[[109 104 144 156 114]
 [115 109 154 144 155]
 [110 119 141 111 151]] ans = 154

[[133 144 132 123]
 [101 105 128 131]
 [124 141 133 122]] ans = 128

[[131 123 120 145 140 144 113]
 [127 137 131 120 147 147 144]
 [128 124 122 143 152 142 112]] ans = 131

[[138 129 138 130 118]
 [ 99 128 103 122 139]
 [104 112 102 121 124]] ans = 103

[[108 150 121 110 129]
 [110  99 129 131 129]
 [143 150 123 107 128]] ans = 129

[[146 133 143 130]
 [143 132 139 129]
 [107 128 129 128]] ans = 139
---
Q: [115 108 133 125 134 104]
A: 108
Q: [106 139 127 109 120 131 137]
A: 139
Q: [155 113 122 135]
A: 113
Q: [124 152 149 134 129]
A: 152
Q: [151 133 113 100 102 118]
A: 133
Q: [129 120 143 106]
A: 120
---
[117 140 101 111 109 152] → 111
[152 108 133 138] → 108
[151 116 139 111 107 100 148] → 107
[112 108 135 107 126] → 135
[148 100 114 109 104] → 114
[119 124 136 147 123 105 127] → 123
---
[108 106 124 110 102] result: 102

[[125 131 127 133 136 126]
 [115 144 103 109 101 157]
 [120 131 112 120 122 137]] result: 101

[151 127 118 115 150 118] result: 115

[[127 134 128 139 140 127]
 [112 144 105 101 100 155]] result: 100

[131 113 152 121 111 109] result: 109

[[153 118 134 109 106 103 147]
 [133 128 127 124 124 124 130]
 [148 116 136 109 110 111 144]] result: 103

[[152 145 135 126 119]
 [129 128 126 123 122]
 [135 126 119 116 117]] result: 116

[ 99 101 119 146 116 123 109] result: 99

[[125 106 125 147 145]
 [123 118 125 136 133]] result: 106
---
[157 127 121 106 137] -> 121
[109 128 104 148 124 151 137] -> 148
[133 107 106 103 149] -> 106
[130 136 151 125 118 124 147] -> 125
[150 101 115 123 120 131 127] -> 123
[112 119 155 114 121 126 122] -> 114
[130 137 113 147 126 140 106] -> 147
[141 123 131 151 125] -> 131
[117 104 133 115 102] -> 133
[151 124 111 122 110] -> 111
---
[[115 120 113 127 152]
 [117 121 110 135 151]
 [118 114 119 140 137]] ans = 115, 137

[125 138 109 106 147 140 132] ans = 125, 132

[148 135 122 107] ans = 148, 107

[132 128 133 110 106 125 135] ans = 132, 135

[[122 131 130 151 106]
 [123 130 130 149 109]
 [122 129 130 128 128]] ans = 122, 128

[125 120 132 158 123 115] ans = 125, 115

[127 156 156 129 127 106] ans = 127, 106

[157 141 152 131] ans = 157, 131

[[155 117 155 134]
 [136 132 137 129]] ans = 155, 129

[[114 113 134 113 113 103]
 [110 110 144 108 108 104]
 [125 124 157 124 124 135]] ans = 114, 135
---
[[127 119 126 114 128 123]
 [123 115 139 101 127 125]]: 127

[[138 105 114 140 148]
 [138 142 128 134 123]
 [139 101 112 141 151]]: 134

[[128 129 126 128 104]
 [126 129 128 130 139]]: 130

[[110 120 123 119 127 105 146]
 [102 117 108 106 141 119 143]
 [129 134 111 134 123 138 145]]: 119

[[144 103 126 125]
 [122 136 119 117]
 [123 123 132 120]]: 119

[[112 113 136 158 126]
 [145 141 136 132 123]
 [131 129 131 132 128]]: 132

[[130  98 135 115 122]
 [126 125 129 127 130]]: 127

[[130 122 118 125 120 126 146]
 [144 135 102 130 114 124 138]
 [122 115 103 132 108 127 132]]: 124
---
[[138 109 136 107 124 136 118]
 [117 100 131 147 142 125 108]] → 109

[[140 135 120 128 113]
 [113 118 153 115 127]
 [130 130 134 123 117]] → 118

[[132 123 125 140 137]
 [130 130 125 154 126]] → 123

[[149 128 128 129]
 [148 128 128 128]] → 128

[[125 129 128 132 131 130]
 [148 122 129 105 122 117]
 [137 126 128 118 129 124]] → 122

[[145 114 129 143]
 [106 144 148 118]] → 114

[[143 120 129 104]
 [130 129 125 126]] → 120
---
[113 118 102 117 129] => 102

[[141  99 143 128]
 [129 124 131 134]] => 131

[122 154 115 124 139] => 115

[126 144 137 112 131 102] => 137

[125 118 153 130 119 140] => 153

[[111 111 117 156 114 128 127]
 [108 113 113 156 112 126 125]
 [127 141 134 123 126 110 130]] => 134
